Below are the code and all the weights of a small trained network. Each question names an input and a class and asks about switching units off, where a switched-off unit gives its printed mean instead of its output.

import numpy as np


def w(rows, s, z=0):
    codes = np.array(rows[::2]) - 128.0
    scale = np.full(codes.shape[1], s)
    scale[-1] = z or s
    return codes * scale


def f(y):
    return y / 2 * (1 + np.tanh(0.7978845608 * (y + 0.044715 * y**3)))


def log_softmax(a):
    a = a - a.max(-1, keepdims=True)
    return a - np.log(np.exp(a).sum(-1, keepdims=True))


def net(x, mask):
    res = np.array(x, float).reshape(1, 5) / 4 @ E
    y = f(res @ A[0][:, :-1].T + A[0][:, -1])
    res = res + np.where(mask, y, B[0][:, -1]) @ B[0][:, :-1]
    return log_softmax(res[-1] @ U[:, :-1].T + U[:, -1])


A, B = {}, {}
E = w([
[235,181,139,138],'x0',
[39,247,80,152],'x1',
[161,116,33,185],'x2',
[158,233,153,79],'x3',
[204,133,86,1],'x4',
],0.0087)
A[0] = w([
[139,153,157,112,74],'n1',
[133,139,109,165,101],'n2',
[162,160,74,197,143],'n3',
[90,47,196,162,107],'n4',
[142,142,200,146,124],'n5',
[65,114,141,81,83],'n6',
[181,99,141,105,254],'n7',
[136,33,68,179,175],'n8',
[127,98,91,100,148],'n9',
[152,65,116,150,87],'n10',
[94,167,169,77,107],'n11',
[152,67,215,177,155],'n12',
[9,120,129,141,154],'n13',
[181,118,72,223,159],'n14',
[178,107,95,70,111],'n15',
[153,188,137,79,139],'n16',
[42,177,136,92,94],'n17',
[116,78,123,88,171],'n18',
[112,123,52,101,130],'n19',
[116,65,118,123,156],'n20',
[173,16,160,74,179],'n21',
[153,144,179,79,102],'n22',
[203,112,194,120,240],'n23',
[124,176,61,131,66],'n24',
[152,61,93,79,160],'n25',
[106,110,65,100,213],'n26',
[67,223,126,162,155],'n27',
[170,166,133,195,139],'n28',
[194,75,83,121,160],'n29',
[80,144,79,151,187],'n30',
[65,217,121,117,82],'n31',
[106,116,194,170,110],'n32',
[106,88,89,87,144],'n33',
[173,182,217,77,73],'n34',
[126,152,54,150,157],'n35',
],0.014,0.0072)
B[0] = w([
[109,110,130,109,135],'n1',
[165,118,111,115,141],'n2',
[209,151,130,77,187],'n3',
[100,154,227,111,207],'n4',
[83,97,137,68,157],'n5',
[123,119,148,181,151],'n6',
[129,198,91,112,215],'n7',
[149,159,204,163,227],'n8',
[106,153,86,164,152],'n9',
[131,128,138,113,167],'n10',
[82,83,103,139,162],'n11',
[108,146,206,48,213],'n12',
[168,41,159,163,216],'n13',
[168,174,161,116,209],'n14',
[131,127,82,127,182],'n15',
[147,115,79,88,182],'n16',
[134,83,102,148,180],'n17',
[145,162,106,155,170],'n18',
[118,126,144,202,155],'n19',
[124,173,168,163,176],'n20',
[66,207,122,150,247],'n21',
[81,132,85,102,164],'n22',
[84,198,115,49,227],'n23',
[143,138,152,147,159],'n24',
[84,156,90,156,192],'n25',
[158,162,125,254,175],'n26',
[181,12,93,126,222],'n27',
[190,135,91,85,175],'n28',
[86,175,120,158,201],'n29',
[166,99,165,144,190],'n30',
[155,68,90,149,193],'n31',
[92,95,184,57,172],'n32',
[130,146,102,183,157],'n33',
[133,119,80,77,187],'n34',
[186,150,138,178,176],'n35',
],0.0082,0.014)
U = w([
[129,201,119,146,254],'0',
[134,18,87,140,213],'1',
[117,212,186,122,27],'2',
[78,163,69,165,75],'3',
[242,163,119,112,153],'4',
[80,96,71,8,74],'5',
[133,117,163,207,47],'6',
[102,101,238,90,144],'7',
],0.011,0.0047)

Each question gives the input, the list of numbers given to net, and the class t.
The units are the neurons (one row each of A and B). Each row of codes is followed by its name. A weight is (code - 128) times the scale printed after its matrix; where a second scale follows, it is the last column's (A, B and U).
mask holds one flag per neuron, in row order. A switched-off neuron (its flag False) gives its mean, the last column of its row in B, instead of its output. The means were averaged over made-up inputs and are rounded, as every weight is.
A unit's drop is (log p(t) with every unit on - log p(t) with that unit switched off) / (log p(t) with every unit on - log p(t) with every unit switched off).
The circuit of an input: a set's keep is (log p(t) with only the set's units on - log p(t) with every unit switched off) / (log p(t) with every unit on - log p(t) with every unit switched off). Starting from the 12 units with the biggest drops (on a tie, the unit counted first), units are removed one at a time, each time the one whose removal leaves the highest keep (on an exact tie, the one counted first), for as long as the keep stays at least 0.8.
circuit, biggest first: the units of the circuit, biggest drop first
most important unit: the unit with the biggest drop
top k neurons: the k neurons with the biggest drops, biggest first
drop of u: that unit's drop, to one decimal
input [8,-4,-4,-7,-6], class 7: circuit, biggest first -> [n12]
input [6,-7,-4,-2,6], class 5: circuit, biggest first -> [n23 n22]
input [-4,-8,8,4,2], class 3: circuit, biggest first -> [n25 n21]
input [4,-1,-5,-3,-1], class 5: top 2 neurons -> [n8 n26]
input [2,-7,3,-3,-8], class 2: circuit, biggest first -> [n27 n14]
input [8,-1,-1,-2,5], class 0: circuit, biggest first -> [n27 n29]
input [-7,-2,1,-5,0], class 6: top 2 neurons -> [n23 n13]
input [-1,2,8,-5,0], class 4: top 2 neurons -> [n3 n14]
input [-3,-5,-3,3,0], class 2: top 3 neurons -> [n27 n21 n31]
input [-5,-2,-5,7,-7], class 7: top 2 neurons -> [n4 n32]
input [3,-3,7,-5,-2], class 2: top 2 neurons -> [n8 n27]
input [-2,4,4,1,4], class 4: top 2 neurons -> [n21 n35]
input [7,-1,-3,-7,7], class 0: drop of n25 -> -0.1
input [-7,-6,3,-4,8], class 3: most important unit -> n25
input [-3,-5,7,1,6], class 3: drop of n8 -> -0.1
input [-7,-2,2,7,1], class 3: drop of n27 -> 0.4
input [5,6,1,-2,-2], class 4: drop of n2 -> 0.0
